Below are the code and all the weights of a small trained network. Each question names an input and a class and asks about switching units off, where a switched-off unit gives its printed mean instead of its output.

import numpy as np


def w(rows, s, z=0):
    codes = np.array(rows[::2]) - 128.0
    scale = np.full(codes.shape[1], s)
    scale[-1] = z or s
    return codes * scale


def f(y):
    return y / 2 * (1 + np.tanh(0.7978845608 * (y + 0.044715 * y**3)))


def log_softmax(a):
    a = a - a.max(-1, keepdims=True)
    return a - np.log(np.exp(a).sum(-1, keepdims=True))


def net(x, mask):
    res = np.array(x, float).reshape(1, 8) / 4 @ E
    y = f(res @ A[0][:, :-1].T + A[0][:, -1])
    res = res + np.where(mask, y, B[0][:, -1]) @ B[0][:, :-1]
    return log_softmax(res[-1] @ U[:, :-1].T + U[:, -1])


A, B = {}, {}
E = w([
[64,162,143,104,62,159,227,130,134,161],'x0',
[72,88,70,85,60,108,98,66,112,117],'x1',
[53,185,176,148,145,124,123,149,144,136],'x2',
[74,228,61,147,114,16,55,80,57,194],'x3',
[161,137,82,2,128,90,140,54,192,80],'x4',
[145,167,83,66,102,245,100,166,100,156],'x5',
[180,127,125,230,104,161,195,35,107,178],'x6',
[90,104,86,83,186,87,193,181,108,124],'x7',
],0.0087)
A[0] = w([
[118,142,103,54,116,136,105,104,73,158,41],'neuron 0',
[188,141,117,135,157,120,58,58,85,188,159],'neuron 1',
[151,162,147,208,80,167,165,112,123,142,135],'neuron 2',
[160,140,129,116,171,47,128,123,72,179,166],'neuron 3',
[77,155,87,104,124,119,151,110,189,172,96],'neuron 4',
[69,102,115,126,137,83,102,92,97,160,237],'neuron 5',
[158,105,152,180,71,161,135,104,98,187,173],'neuron 6',
[84,174,78,169,117,70,112,93,46,179,147],'neuron 7',
[152,148,154,157,107,61,201,176,151,153,111],'neuron 8',
[132,88,160,181,160,107,204,180,122,107,143],'neuron 9',
[137,133,154,177,99,141,10,176,121,112,85],'neuron 10',
[208,81,55,116,98,155,135,105,93,76,254],'neuron 11',
[153,130,125,201,85,173,153,80,84,156,155],'neuron 12',
[114,135,99,128,148,123,87,175,175,125,173],'neuron 13',
[149,77,151,113,74,75,104,72,156,77,170],'neuron 14',
[110,93,148,74,141,144,119,121,110,80,172],'neuron 15',
[79,35,125,88,96,173,132,155,159,148,106],'neuron 16',
[114,133,150,90,131,116,170,167,176,60,95],'neuron 17',
[47,120,122,106,146,176,152,198,62,182,123],'neuron 18',
[157,86,129,145,152,101,120,23,181,74,163],'neuron 19',
[170,164,141,98,150,120,148,83,195,131,130],'neuron 20',
[70,115,160,81,70,61,114,210,186,78,133],'neuron 21',
[166,92,142,176,78,150,134,127,116,203,194],'neuron 22',
[98,113,145,197,113,174,103,78,151,158,104],'neuron 23',
],0.011,0.0037)
B[0] = w([
[112,100,124,199,76,117,137,95,96,159,184],'neuron 0',
[208,147,67,127,91,115,133,107,111,111,210],'neuron 1',
[86,99,178,86,147,110,162,166,132,113,210],'neuron 2',
[135,165,137,181,73,104,162,119,109,165,205],'neuron 3',
[117,103,170,147,131,144,84,137,68,141,171],'neuron 4',
[101,187,109,151,98,144,96,139,47,125,208],'neuron 5',
[117,88,139,85,147,148,144,151,65,82,207],'neuron 6',
[74,254,103,174,96,82,52,95,71,159,252],'neuron 7',
[103,70,157,162,111,139,79,115,101,184,180],'neuron 8',
[197,88,178,187,129,61,205,117,127,162,215],'neuron 9',
[84,123,153,90,137,151,46,158,98,154,186],'neuron 10',
[203,115,108,147,93,168,176,131,131,79,233],'neuron 11',
[88,105,137,92,170,152,121,151,101,44,218],'neuron 12',
[156,101,137,139,110,194,77,151,82,113,172],'neuron 13',
[171,173,81,117,151,171,165,126,102,74,206],'neuron 14',
[152,179,98,77,122,128,125,161,119,118,187],'neuron 15',
[181,115,88,135,131,90,132,97,99,86,191],'neuron 16',
[119,162,120,133,143,145,170,189,175,108,204],'neuron 17',
[176,129,95,136,149,140,158,115,117,57,208],'neuron 18',
[205,126,52,187,75,89,216,115,192,114,218],'neuron 19',
[108,113,126,113,146,107,134,181,121,66,181],'neuron 20',
[98,161,120,115,138,192,153,118,50,23,225],'neuron 21',
[133,110,157,153,175,156,144,166,79,76,202],'neuron 22',
[103,140,132,72,162,171,156,158,57,105,179],'neuron 23',
],0.0084,0.012)
U = w([
[121,139,91,81,147,152,101,112,160,159,72],'0',
[118,93,131,82,125,89,73,51,183,202,3],'1',
[169,99,102,95,124,133,7,162,151,181,139],'2',
[87,111,162,177,143,59,156,147,238,170,55],'3',
[32,161,135,92,148,150,69,150,105,110,98],'4',
[132,47,194,124,159,124,134,139,122,125,192],'5',
[179,163,43,141,121,126,143,105,124,100,181],'6',
[97,175,115,192,113,94,66,74,86,217,118],'7',
],0.011,0.0045)

Each question gives the input, the list of numbers given to net, and the class t.
The units are the neurons (one row each of A and B). Each row of codes is followed by its name. A weight is (code - 128) times the scale printed after its matrix; where a second scale follows, it is the last column's (A, B and U).
mask holds one flag per neuron, in row order. A switched-off neuron (its flag False) gives its mean, the last column of its row in B, instead of its output. The means were averaged over made-up inputs and are rounded, as every weight is.
A unit's drop is (log p(t) with every unit on - log p(t) with that unit switched off) / (log p(t) with every unit on - log p(t) with every unit switched off).
The circuit of an input: a set's keep is (log p(t) with only the set's units on - log p(t) with every unit switched off) / (log p(t) with every unit on - log p(t) with every unit switched off). Starting from the 12 units with the biggest drops (on a tie, the unit counted first), units are removed one at a time, each time the one whose removal leaves the highest keep (on an exact tie, the one counted first), for as long as the keep stays at least 0.8.
units of the circuit, in order: the units of the circuit, biggest drop first
k most important neurons: the k neurons with the biggest drops, biggest first
drop when u is switched off: that unit's drop, to one decimal
input [7,8,6,-6,-4,5,-8,-1], class 6: units of the circuit, in order -> (neuron 16)
input [2,6,-6,4,-6,-5,-7,-7], class 7: 2 most important neurons -> (neuron 7; neuron 12)
input [-1,-4,-1,1,7,4,-4,3], class 4: 2 most important neurons -> (neuron 19; neuron 1)
input [4,-6,7,7,1,-8,-7,-2], class 7: 2 most important neurons -> (neuron 7; neuron 3)
input [-2,-8,7,0,-4,2,-1,-6], class 5: 3 most important neurons -> (neuron 7; neuron 5; neuron 21)
input [-1,-6,-3,-6,4,-4,7,-8], class 5: 2 most important neurons -> (neuron 2; neuron 7)
input [-1,4,6,-7,-6,3,-5,1], class 6: 2 most important neurons -> (neuron 16; neuron 18)
input [7,-1,-8,8,2,8,1,-8], class 7: 2 most important neurons -> (neuron 7; neuron 0)
input [2,-3,8,-7,4,-1,0,0], class 5: 3 most important neurons -> (neuron 7; neuron 21; neuron 19)
input [4,8,8,-8,-6,-6,-7,1], class 6: 2 most important neurons -> (neuron 16; neuron 21)
input [-1,7,3,-5,-6,4,2,-2], class 5: drop when neuron 7 is switched off -> 0.5
input [-3,6,4,4,1,-5,-4,-7], class 7: drop when neuron 7 is switched off -> 0.3
input [-1,-5,2,-3,-3,5,2,-7], class 4: drop when neuron 9 is switched off -> 0.2
input [2,1,0,-3,-4,2,-6,-5], class 4: units of the circuit, in order -> (neuron 10)
input [0,-1,1,6,-1,7,5,2], class 7: drop when neuron 7 is switched off -> 0.4
